Rotov: [200 122 120 138 110 139 123 136 149 175 153 145 173 134 142  65 109]
rof: [200 122 120 138 110 139 123 136 149 180 147 160 158 127 159  82  98]
keb: [193 122 119 140 117 136 127 129 159 178 152 150 169 131 148  70 105]
nilir: [152 123 116 145 145 126 144 114 186 178 141 166 146 122 167  99  94]
Bov: [210 122 124 133  96 143 114 147 128 166 155 131 178 138 128  61 119]
Tane: [184 122 117 142 124 134 133 125 167 180 150 156 164 129 154  76 101]
gub: [152 123 116 145 145 126 144 109 186 178 141 166 146 122 167  99  94]
dof: [205 121 121 135 103 141 119 141 139 171 155 138 175 137 136  62 114]
where: [171] => dof, 10
step +1: [123] => [124]
step -1: [139 123 136 149] => [138 122 135 148]

Nofaz: [122 109 122 158 123]
keb: [164 159 165 100 122]
nilir: [122 100 109 178 145]
order: [123 158 122 109 122] => Nofaz
order: [100 122 159 164 165] => keb
back: [100 165] => keb
where: [164] => keb, 1
step +1: [164 159 165 100] => [165 160 166 101]
both Nofaz keb:  => [122]
where: [178] => nilir, 4

dof: [142 114  79 142]
Nofaz: [ 93  99 109 140]
Tane: [ 58  57  48 152]
Laka: [157 147 136 110]
Rotov: [ 93 128  95 161]
Bov: [172 164  99 151]
gub: [114  58 152 160]
keb: [128  98 120 143]
rof: [115 152 205 112]
mep: [130  85  58 129]
both Tane rof:  => [152]
back: [ 95 128] => Rotov
back: [152  58] => gub
both gub mep:  => [58]
step +1: [115 152] => [116 153]
step -1: [114] => [113]

Tane: [121 122 141 109]
Bov: [ 92 126  86 110]
Rotov: [148 135 128 123]
dof: [140 103 133 168]
Nofaz: [157 118 109 133]
mep: [172 128 168 153]
rof: [135 147 116 132]
keb: [147 153 141 120]
gub: [157 118 161 147]
nilir: [119 126 174 140]
Fud: [103 133 167 140]
Laka: [169 134 157  89]
asked: [148 135 128 123] => Rotov
step -1: [172 128 168] => [171 127 167]
where: [134] => Laka, 2
order: [140 167 133 103] => Fud
where: [123] => Rotov, 4
asked: [157 118 161 147] => gub

Fud: [127 126  99 144 126 116]
nilir: [134 133 115 129 128 125]
rof: [117 126 128 123 125 116]
dof: [127 144 147 121 140 117]
Tane: [115 126 115 117 123 125]
mep: [127 126  71 169 133 109]
keb: [127 145 117 144 140 136]
Nofaz: [127 132 102 162 131 111]
Laka: [127 142 139 144 140 129]
Rotov: [125 127  68 172 135 122]
Bov: [138 149 115 162 136 133]
order: [125 115 126 115 117 123] => Tane
back: [117 115 126 115] => Tane
step +1: [127 144 147] => [128 145 148]
back: [128 129 115] => nilir
both rof dof:  => [117]
back: [ 71 126 127] => mep
asked: [127 142 139 144 140 129] => Laka

gub: [ 62 135 173 185 114  60  61 180  66 150  80  66  97  95 182  93 157  82
 164  70  69  63  57  91 109 159  74 155  92 186  61 105  89  74  89 153
  90 189 164 172 123  63 140 138 183 154 132  64 171]
Fud: [ 70 139 178 181 134  79  66 160  70 128 104  69 119 118 161 115 168  77
 171  67  72  69  69  81  96 138  96 161  84 168  71 125  83  73 112 163
 114 179 172 150 142  84 156 118 175 166 149  68  74]
keb: [108  60 134 129  60  72 116 185 120 193  53 124  54  54 186  57  85 148
  96 142 123 116  95 163 172 191  61 100 155 177 101  60 151 135  54  87
  52 150  94 192  62  66  69 189 145  81  68 122 134]
step -1: [150] => [149]
asked: [108  60 134 129  60  72 116 185 120 193  53 124  54  54 186  57  85 148
  96 142 123 116  95 163 172 191  61 100 155 177 101  60 151 135  54  87
  52 150  94 192  62  66  69 189 145  81  68 122 134] => keb
step -1: [ 61 100] => [60 99]

Fud: [ 64 136 145 145 106 179]
Rotov: [102 116 143 107 109  45]
dof: [146  65 111 145 134 129]
gub: [129 145  65 135 111 146]
rof: [145  69 111 147 133 128]
keb: [147  67 109 146 134 128]
Laka: [ 64 136 107 145 145 179]
order: [111 145 134 129 146  65] => dof
back: [135  65] => gub
step -1: [135] => [134]
step +1: [145] => [146]
both keb Rotov:  => [109]
step -1: [136 145 145 106] => [135 144 144 105]
order: [107 136 145 145  64 179] => Laka

rof: [207 131 126 140 133 127 101 148 112 111 136 150 128 129 154 130 139 118
 126 132 128 115 117 126 134 122 127 124 136 126 130 133 113]
Fud: [119 116 131 157 118 133 120 142 143 115 135 117 112 112 128 132 115 142
 128 127 136 119 118 141 123 143 142 117 119  70 121 123 121]
Tane: [ 70 119 136 112 135 142 121 144 131 115 127 123 142 112 157 118 123 141
 117 132 121 116 119 119 142 128 117 115 143 120 118 133 128]
asked: [ 70 119 136 112 135 142 121 144 131 115 127 123 142 112 157 118 123 141
 117 132 121 116 119 119 142 128 117 115 143 120 118 133 128] => Tane
step +1: [136] => [137]
order: [123 132 118 127 128 116  70 144 117 143 123 121 128 141 135 119 142 115
 119 119 136 131 120 142 121 112 115 157 117 133 142 118 112] => Tane

mep: [175  77 135 112  81  94 130  73  72 128 129 162 128 126 126  78 129  79
 150 174 164  87  83  85  71  85  78  74  70  98 173  72  78 180  89  87
 124  76 125  83 139 179 130  84  75  87 131  87  77  80  86]
Laka: [175  94 130  69  91 114 190 108  94 126 129 183 130 126 126 113 126 103
 180 175 180 117  88 102 107  79  84  87  94 104 172  86 106 160 101  97
 123  90 123 113 132 164 127 118  84 107 187 104  87  79 106]
rof: [113  87 104 107 175 180 190 108 123 104 129 172 130 103 175 164 126  87
  79 106 187  94  94  94  86 123 132 106 160 127  91  90 107 113 114 102
 180 130 126  84 118  79 183  84  97  69 127 117  88 101 126]
Tane: [126 164 187  94 117 103 132 113 160  84 130 102  84 114 106 172 118 175
 126 180 104 129 108 104 127 107  86  94  94  69 113  79 107  80  97 123
 101  90  91  87 130 175 123 126 106  87 183 126 190  88 180]
back: [123 108 190 180] => rof
order: [106  79  87 104 187 107  84 118 127 164 132 113 123  90 123  97 101 160
 106  86 172 104  94  87  84  79 107 102  88 117 180 175 180 103 126 113
 126 126 130 183 129 126  94 108 190 114  91  69 130  94 175] => Laka
order: [ 69  79  79  84  84  86  87  87  88  90  91  94  94  94  97 101 102 103
 104 104 106 106 107 107 108 113 113 114 117 118 123 123 126 126 126 126
 127 129 130 130 132 160 164 172 175 175 180 180 183 187 190] => Laka
back: [ 79 113  69  94  94  86 107 127 104 108] => Tane

mep: [140 115 137 108 135 140 112 115 146 142 119 112 139 113 105 136 112 110
 135 121 114 113]
Laka: [129 124 129 129 121 136 140 135 130 120 129 118 128 131 115 121 144 137
 107 130 119 129]
Rotov: [121 131 107 129 124 118 130 136 115 120 129 129 119 129 144 128 129 129
 121 135 140 137]
back: [144 129] => Rotov
order: [110 135 121 114 113 140 115 137 108 135 140 112 115 146 142 119 112 139
 113 105 136 112] => mep
asked: [140 115 137 108 135 140 112 115 146 142 119 112 139 113 105 136 112 110
 135 121 114 113] => mep
order: [129 124 120 119 118 131 128 140 115 136 129 129 107 129 121 129 144 129
 135 130 137 121] => Rotov
asked: [121 131 107 129 124 118 130 136 115 120 129 129 119 129 144 128 129 129
 121 135 140 137] => Rotov

keb: [197 148 143 192 131 137 134 162  78 140 162  94 118 154]
Rotov: [170 130 143 195 132 151 123 162  76 128 149  98 126 145]
dof: [170 138 143 195 132 151 123 156  76 128 149  98 126 145]
Bov: [186 140 144 201 122 145 131 169  88 133 159 103 139 121]
Laka: [134 138 147 102 125 128 133 114 128 140 162  94 118 154]
Nofaz: [181 147 126 143 134 104 146 133 123 154 152 101 128  93]
nilir: [138 134 128 133 147 125 128 114 102 140 130 129 125 142]
mep: [101 133 109  61 175  98 130  55 121 155 105 103 116 153]
where: [105] => mep, 11
back: [102 114 128 125 147 133 128 134 138] => nilir
both Rotov Bov:  => [145]
where: [169] => Bov, 8

Bov: [101 165 166  63]
dof: [115 115  62 152]
Rotov: [ 98  96  96 169]
Tane: [117 117 117 150]
keb: [117 117  63 198]
gub: [102 105 146 124]
mep: [188 186 105 161]
Fud: [ 66  64  63 147]
Laka: [186 188 189  85]
step +1: [117 117] => [118 118]
back: [105 186] => mep
both keb Bov:  => [63]
asked: [186 188 189  85] => Laka
back: [96 98] => Rotov
step -1: [66 64 63] => [65 63 62]
where: [102] => gub, 1

